Below are the code and all the weights of a small trained network. Each question names an input and a class and asks about switching units off, where a switched-off unit gives its printed mean instead of its output.

import numpy as np


def w(rows, s, z=0):
    codes = np.array(rows[::2]) - 128.0
    scale = np.full(codes.shape[1], s)
    scale[-1] = z or s
    return codes * scale


def f(y):
    return y / 2 * (1 + np.tanh(0.7978845608 * (y + 0.044715 * y**3)))


def log_softmax(a):
    a = a - a.max(-1, keepdims=True)
    return a - np.log(np.exp(a).sum(-1, keepdims=True))


def net(x, mask):
    res = np.array(x, float).reshape(1, 4) / 4 @ E
    y = f(res @ A[0][:, :-1].T + A[0][:, -1])
    res = res + np.where(mask, y, B[0][:, -1]) @ B[0][:, :-1]
    return log_softmax(res[-1] @ U[:, :-1].T + U[:, -1])


A, B = {}, {}
E = w([
[152,132,1],'x0',
[130,126,128],'x1',
[254,172,158],'x2',
[89,240,125],'x3',
],0.0048)
A[0] = w([
[95,236,122,36],'neuron 1',
[49,101,111,20],'neuron 2',
[119,132,89,63],'neuron 3',
[146,141,34,148],'neuron 4',
[121,130,179,88],'neuron 5',
[38,99,104,34],'neuron 6',
[141,137,62,147],'neuron 7',
[103,124,239,78],'neuron 8',
[64,103,109,27],'neuron 9',
[119,128,181,76],'neuron 10',
[193,154,136,63],'neuron 11',
[127,156,126,58],'neuron 12',
[143,137,120,79],'neuron 13',
[135,113,125,78],'neuron 14',
[167,20,129,99],'neuron 15',
[135,135,109,95],'neuron 16',
[95,128,205,15],'neuron 17',
[85,109,127,25],'neuron 18',
[153,146,15,86],'neuron 19',
[135,150,126,10],'neuron 20',
[93,239,120,67],'neuron 21',
[111,129,199,110],'neuron 22',
[176,2,123,77],'neuron 23',
[44,101,114,30],'neuron 24',
[134,135,93,172],'neuron 25',
[80,100,120,4],'neuron 26',
[186,154,135,51],'neuron 27',
[104,127,141,43],'neuron 28',
[109,192,119,62],'neuron 29',
[144,138,44,88],'neuron 30',
[105,126,222,67],'neuron 31',
[41,96,109,46],'neuron 32',
[229,169,143,56],'neuron 33',
[92,246,118,56],'neuron 34',
[134,130,67,70],'neuron 35',
[129,131,129,156],'neuron 36',
[101,128,232,65],'neuron 37',
[55,119,121,13],'neuron 38',
[130,123,136,73],'neuron 39',
[142,72,128,43],'neuron 40',
[116,131,200,105],'neuron 41',
[87,111,117,33],'neuron 42',
[215,164,142,53],'neuron 43',
[226,150,137,56],'neuron 44',
[120,125,100,52],'neuron 45',
[155,129,53,84],'neuron 46',
[136,141,92,77],'neuron 47',
],0.0091,0.0012)
B[0] = w([
[151,44,200,192],'neuron 1',
[216,156,132,162],'neuron 2',
[145,110,111,120],'neuron 3',
[120,77,63,211],'neuron 4',
[140,106,96,146],'neuron 5',
[229,162,128,184],'neuron 6',
[121,99,87,173],'neuron 7',
[143,56,44,234],'neuron 8',
[197,148,131,145],'neuron 9',
[139,102,96,144],'neuron 10',
[199,152,126,162],'neuron 11',
[137,117,140,112],'neuron 12',
[141,126,126,116],'neuron 13',
[134,116,135,115],'neuron 14',
[142,41,205,225],'neuron 15',
[135,119,121,120],'neuron 16',
[162,80,81,163],'neuron 17',
[172,134,135,119],'neuron 18',
[138,55,47,223],'neuron 19',
[145,118,136,98],'neuron 20',
[143,36,203,206],'neuron 21',
[133,93,83,179],'neuron 22',
[165,7,226,250],'neuron 23',
[218,160,133,171],'neuron 24',
[118,119,109,153],'neuron 25',
[182,137,141,122],'neuron 26',
[192,148,128,149],'neuron 27',
[149,120,125,109],'neuron 28',
[128,89,161,142],'neuron 29',
[137,79,75,177],'neuron 30',
[143,72,63,201],'neuron 31',
[223,166,132,184],'neuron 32',
[254,173,122,223],'neuron 33',
[146,25,211,214],'neuron 34',
[147,94,94,141],'neuron 35',
[124,132,127,138],'neuron 36',
[147,62,53,218],'neuron 37',
[205,139,135,144],'neuron 38',
[135,120,129,113],'neuron 39',
[143,93,163,132],'neuron 40',
[143,95,80,178],'neuron 41',
[168,138,133,119],'neuron 42',
[233,164,123,197],'neuron 43',
[252,146,132,207],'neuron 44',
[146,115,118,110],'neuron 45',
[153,73,89,168],'neuron 46',
[135,106,113,124],'neuron 47',
],0.029,0.0018)
U = w([
[110,85,2,97],'0',
[110,78,215,86],'1',
[190,212,111,107],'2',
[109,127,103,243],'3',
[2,217,113,144],'4',
[69,216,109,75],'5',
],0.0065,0.011)

Each question gives the input, the list of numbers given to net, and the class t.
The units are the neurons (one row each of A and B). Each row of codes is followed by its name. A weight is (code - 128) times the scale printed after its matrix; where a second scale follows, it is the last column's (A, B and U).
mask holds one flag per neuron, in row order. A switched-off neuron (its flag False) gives its mean, the last column of its row in B, instead of its output. The means were averaged over made-up inputs and are rounded, as every weight is.
A unit's drop is (log p(t) with every unit on - log p(t) with that unit switched off) / (log p(t) with every unit on - log p(t) with every unit switched off).
The circuit of an input: a set's keep is (log p(t) with only the set's units on - log p(t) with every unit switched off) / (log p(t) with every unit on - log p(t) with every unit switched off). Starting from the 12 units with the biggest drops (on a tie, the unit counted first), units are removed one at a time, each time the one whose removal leaves the highest keep (on an exact tie, the one counted first), for as long as the keep stays at least 0.8.
units of the circuit, in order: the units of the circuit, biggest drop first
most important unit: the unit with the biggest drop
k most important neurons: the k neurons with the biggest drops, biggest first
drop when u is switched off: that unit's drop, to one decimal
input [4,-2,5,6], class 1: 3 most important neurons : neuron 34; neuron 21; neuron 1
input [1,-2,-5,6], class 1: units of the circuit, in order : neuron 34; neuron 21
input [-6,-1,7,3], class 2: units of the circuit, in order : neuron 33
input [3,6,-1,-6], class 1: 2 most important neurons : neuron 23; neuron 15
input [-7,-4,3,-6], class 0: units of the circuit, in order : neuron 8; neuron 37
input [-5,-4,-2,4], class 0: units of the circuit, in order : neuron 8; neuron 37
input [6,5,-7,7], class 1: 2 most important neurons : neuron 34; neuron 21
input [7,4,-8,5], class 2: 4 most important neurons : neuron 6; neuron 32; neuron 24; neuron 2
input [-6,-6,5,1], class 0: 3 most important neurons : neuron 8; neuron 37; neuron 31
input [-3,4,-7,-7], class 1: 3 most important neurons : neuron 23; neuron 15; neuron 33
input [2,-4,-1,-7], class 1: 2 most important neurons : neuron 23; neuron 15
input [1,5,6,6], class 1: 3 most important neurons : neuron 34; neuron 21; neuron 1
input [-7,-7,8,-3], class 2: 4 most important neurons : neuron 33; neuron 44; neuron 43; neuron 19
input [-8,-3,7,0], class 0: most important unit : neuron 8
input [-4,8,8,-6], class 2: 3 most important neurons : neuron 33; neuron 44; neuron 43
input [-5,1,2,2], class 0: 3 most important neurons : neuron 8; neuron 37; neuron 31
input [6,7,-5,-7], class 1: 2 most important neurons : neuron 23; neuron 15
input [-7,-2,-3,5], class 0: drop when neuron 8 is switched off : 0.2
input [-5,7,-8,-4], class 2: drop when neuron 32 is switched off : 0.1
input [-8,-5,6,-3], class 0: drop when neuron 46 is switched off : 0.0
